Below are the code and all the weights of a small trained network. Each question names an input and a target symbol and asks about switching units off, where a switched-off unit gives its printed mean instead of its output.

import numpy as np


def w(rows, s, z=0):
    codes = np.array(rows[::2]) - 128.0
    scale = np.full(codes.shape[1], s)
    scale[-1] = z or s
    return codes * scale


def norm(h):
    return h / np.sqrt((h * h).mean(-1, keepdims=True) + 1e-5)


def softmax(a):
    e = np.exp(a - a.max(-1, keepdims=True))
    return e / e.sum(-1, keepdims=True)


def log_softmax(a):
    a = a - a.max(-1, keepdims=True)
    return a - np.log(np.exp(a).sum(-1, keepdims=True))


def net(x, mask):
    ids = ['ΔΛαβγεζηθμπφψ'.index(c) for c in x.split()]
    T = len(ids)
    res = E[ids] + P[:T]
    u = 0
    for l in range(3):
        r = norm(res)
        for j in range(2):
            rows = slice(4 * j, 4 * j + 4)
            q, k, v = (r @ M[l][rows].T for M in (Q, K, V))
            z = softmax(np.where(np.tri(T) > 0, q @ k.T / 4**0.5, -1e9)) @ v
            o = O[l][rows]
            res = res + np.where(mask[u + j], z, o[:, -1]) @ o[:, :-1]
        u += 2
    return log_softmax(norm(res)[-1] @ U[:, :-1].T + U[:, -1])


Q, K, V, O = {}, {}, {}, {}
E = w([
[44,21,116,124,186],'Δ',
[36,72,135,99,99],'Λ',
[169,141,132,109,151],'α',
[200,231,167,63,69],'β',
[30,146,157,30,59],'γ',
[42,92,136,93,92],'ε',
[103,86,51,101,132],'ζ',
[175,134,184,107,248],'η',
[183,93,9,211,137],'θ',
[48,79,140,99,82],'μ',
[90,99,168,125,117],'π',
[112,157,79,165,102],'φ',
[226,138,174,117,149],'ψ',
],0.015)
P = w([
[155,143,135,155,156],'0',
[116,169,141,120,139],'1',
[155,74,118,8,70],'2',
[126,100,171,158,116],'3',
[114,181,118,145,141],'4',
[161,115,95,49,98],'5',
[131,106,181,152,115],'6',
[115,180,119,147,136],'7',
[163,137,79,47,112],'8',
[135,98,161,171,113],'9',
[111,167,101,163,138],'10',
[152,147,82,54,129],'11',
[137,105,183,155,112],'12',
],0.017)
Q[0] = w([
[56,161,186,72,141],'L0H0',
[98,203,111,181,201],'L0H0',
[187,1,176,114,46],'L0H0',
[204,143,131,87,185],'L0H0',
[149,114,140,195,81],'L0H1',
[105,137,50,105,102],'L0H1',
[200,59,139,60,59],'L0H1',
[152,164,116,45,185],'L0H1',
],0.0079)
K[0] = w([
[132,218,221,127,102],'L0H0',
[132,173,197,172,98],'L0H0',
[62,89,35,47,120],'L0H0',
[148,182,189,133,254],'L0H0',
[111,144,132,221,108],'L0H1',
[110,6,78,209,155],'L0H1',
[76,102,184,81,156],'L0H1',
[158,68,101,85,199],'L0H1',
],0.0087)
V[0] = w([
[196,35,145,190,215],'L0H0',
[198,136,251,206,88],'L0H0',
[254,196,199,64,170],'L0H0',
[206,116,133,223,138],'L0H0',
[158,119,240,34,147],'L0H1',
[142,235,178,205,171],'L0H1',
[79,131,46,212,125],'L0H1',
[155,54,233,221,114],'L0H1',
],0.0052)
O[0] = w([
[174,107,177,100,112,24],'L0H0',
[101,162,88,165,93,43],'L0H0',
[154,116,69,134,90,162],'L0H0',
[124,149,190,107,83,5],'L0H0',
[141,137,162,187,99,186],'L0H1',
[54,82,156,172,217,37],'L0H1',
[146,253,174,112,142,84],'L0H1',
[109,69,179,115,188,68],'L0H1',
],0.0079,0.0021)
Q[1] = w([
[105,156,190,135,88],'L1H0',
[148,140,115,206,113],'L1H0',
[176,173,144,178,129],'L1H0',
[150,76,164,84,77],'L1H0',
[167,149,159,196,59],'L1H1',
[97,199,81,254,78],'L1H1',
[50,173,123,149,126],'L1H1',
[83,148,136,160,143],'L1H1',
],0.014)
K[1] = w([
[149,254,222,185,91],'L1H0',
[151,223,48,226,78],'L1H0',
[197,194,192,210,145],'L1H0',
[135,125,167,37,32],'L1H0',
[213,161,244,119,73],'L1H1',
[106,134,99,206,160],'L1H1',
[11,112,116,119,157],'L1H1',
[60,40,192,85,140],'L1H1',
],0.0082)
V[1] = w([
[112,36,255,107,99],'L1H0',
[104,190,184,248,148],'L1H0',
[40,114,187,179,110],'L1H0',
[196,164,163,110,83],'L1H0',
[44,147,195,107,24],'L1H1',
[183,155,125,94,113],'L1H1',
[222,132,67,59,122],'L1H1',
[110,107,115,58,145],'L1H1',
],0.0093)
O[1] = w([
[106,151,47,121,112,123],'L1H0',
[78,154,207,126,130,2],'L1H0',
[160,64,152,171,124,70],'L1H0',
[123,117,158,254,151,152],'L1H0',
[149,127,135,174,130,148],'L1H1',
[158,91,105,163,138,157],'L1H1',
[120,84,83,128,84,185],'L1H1',
[147,123,127,137,158,153],'L1H1',
],0.009,0.005)
Q[2] = w([
[57,58,108,84,203],'L2H0',
[107,254,103,143,127],'L2H0',
[111,54,127,142,87],'L2H0',
[103,54,133,224,135],'L2H0',
[103,78,190,57,101],'L2H1',
[117,128,175,73,172],'L2H1',
[39,118,132,95,20],'L2H1',
[107,243,89,107,127],'L2H1',
],0.0083)
K[2] = w([
[131,104,59,53,141],'L2H0',
[211,157,173,243,178],'L2H0',
[137,86,73,49,40],'L2H0',
[129,205,85,100,2],'L2H0',
[61,153,28,130,171],'L2H1',
[120,128,142,169,225],'L2H1',
[114,104,76,94,121],'L2H1',
[110,243,154,183,124],'L2H1',
],0.0087)
V[2] = w([
[48,168,32,130,118],'L2H0',
[39,213,101,198,135],'L2H0',
[70,185,64,90,101],'L2H0',
[189,135,188,185,196],'L2H0',
[217,175,172,106,82],'L2H1',
[167,133,193,185,175],'L2H1',
[254,56,106,119,141],'L2H1',
[100,198,102,66,124],'L2H1',
],0.0071)
O[2] = w([
[126,191,180,55,140,153],'L2H0',
[44,140,95,106,113,68],'L2H0',
[110,117,197,1,36,169],'L2H0',
[182,72,24,122,226,68],'L2H0',
[156,217,109,120,52,165],'L2H1',
[217,172,134,104,21,5],'L2H1',
[195,133,238,102,128,139],'L2H1',
[163,129,61,218,38,227],'L2H1',
],0.0069,0.0015)
U = w([
[189,65,112,74,73,163],'Δ',
[115,105,128,155,171,3],'Λ',
[138,20,162,130,192,74],'α',
[90,166,185,141,20,114],'β',
[91,149,110,159,115,72],'γ',
[97,151,119,136,142,58],'ε',
[170,149,83,90,119,169],'ζ',
[152,125,120,151,211,84],'η',
[173,164,92,118,176,165],'θ',
[114,146,95,144,157,133],'μ',
[97,181,190,162,178,205],'π',
[93,244,125,133,164,69],'φ',
[131,91,157,246,102,241],'ψ',
],0.014,0.0048)

Each question gives the input, a string of symbols that net reads in full, and the target symbol t.
The units are the heads (4 rows each of Q, K, V and O). Each row of codes is followed by its name. A weight is (code - 128) times the scale printed after its matrix; where a second scale follows, it is the last column's (O and U).
mask holds one flag per head, layer by layer. A switched-off head (its flag False) gives its mean, the last column of its rows in O, instead of its output. The means were averaged over made-up inputs and are rounded, as every weight is.
A unit's drop is (log p(t) with every unit on - log p(t) with that unit switched off) / (log p(t) with every unit on - log p(t) with every unit switched off).
The circuit of an input: a set's keep is (log p(t) with only the set's units on - log p(t) with every unit switched off) / (log p(t) with every unit on - log p(t) with every unit switched off). Starting from all 6 units, units are removed one at a time, each time the one whose removal leaves the highest keep (on an exact tie, the one counted first), for as long as the keep stays at least 0.8.
circuit, biggest first: the units of the circuit, biggest drop first
most important unit: the unit with the biggest drop
heads that matter: for each layer, one digit per head in row order, 1 if its drop is at least 0.15 and else 0, layers parted by /
input ε π Δ ζ γ ψ ζ θ Δ β μ Δ μ, target α: most important unit -> L2H1
input ψ μ β η ε β η, target ψ: heads that matter -> 11 / 11 / 00
input β α β ψ Δ ε α Δ ζ ε Δ η Λ, target α: heads that matter -> 11 / 10 / 01
input β ψ α γ θ Δ π, target α: heads that matter -> 11 / 00 / 01
input μ φ θ β η β β β α ζ, target Δ: circuit, biggest first -> L1H0; L2H0
input Λ ζ μ θ γ ζ β Λ Δ η π γ η, target β: heads that matter -> 00 / 00 / 10
input γ Δ Δ β ζ μ α β γ ζ, target Δ: heads that matter -> 00 / 10 / 10
input μ μ ζ Δ η μ Δ α μ ζ ψ, target ψ: circuit, biggest first -> L1H0; L0H0; L1H1
input γ γ ζ α Λ, target β: heads that matter -> 11 / 10 / 10
input β μ π α γ α β, target ψ: circuit, biggest first -> L1H0; L2H0
input η π π θ ζ θ γ γ η μ, target β: heads that matter -> 00 / 10 / 10
input φ α γ α, target β: heads that matter -> 00 / 00 / 10
input Δ β Λ π α, target π: heads that matter -> 01 / 11 / 00
input Δ γ Λ η, target β: circuit, biggest first -> L2H0
input μ ζ θ ψ μ θ γ β η, target Δ: heads that matter -> 00 / 01 / 00
input η α α Δ Δ α Δ π, target π: circuit, biggest first -> L1H0; L1H1
input φ ζ α θ φ, target φ: circuit, biggest first -> L0H1; L2H1; L1H0
input γ Δ Δ φ Δ Δ θ, target α: circuit, biggest first -> L0H0; L2H1
input α γ Δ π ψ α Λ, target α: heads that matter -> 11 / 11 / 01
input θ φ ζ ψ φ γ φ, target π: circuit, biggest first -> L1H0; L0H1
input Δ Δ Δ α, target α: circuit, biggest first -> L0H0
input β θ η Λ θ θ β β π γ φ, target φ: circuit, biggest first -> L1H1; L0H1
input β α ζ β γ η θ γ η π ε β φ, target π: circuit, biggest first -> L1H1; L0H1
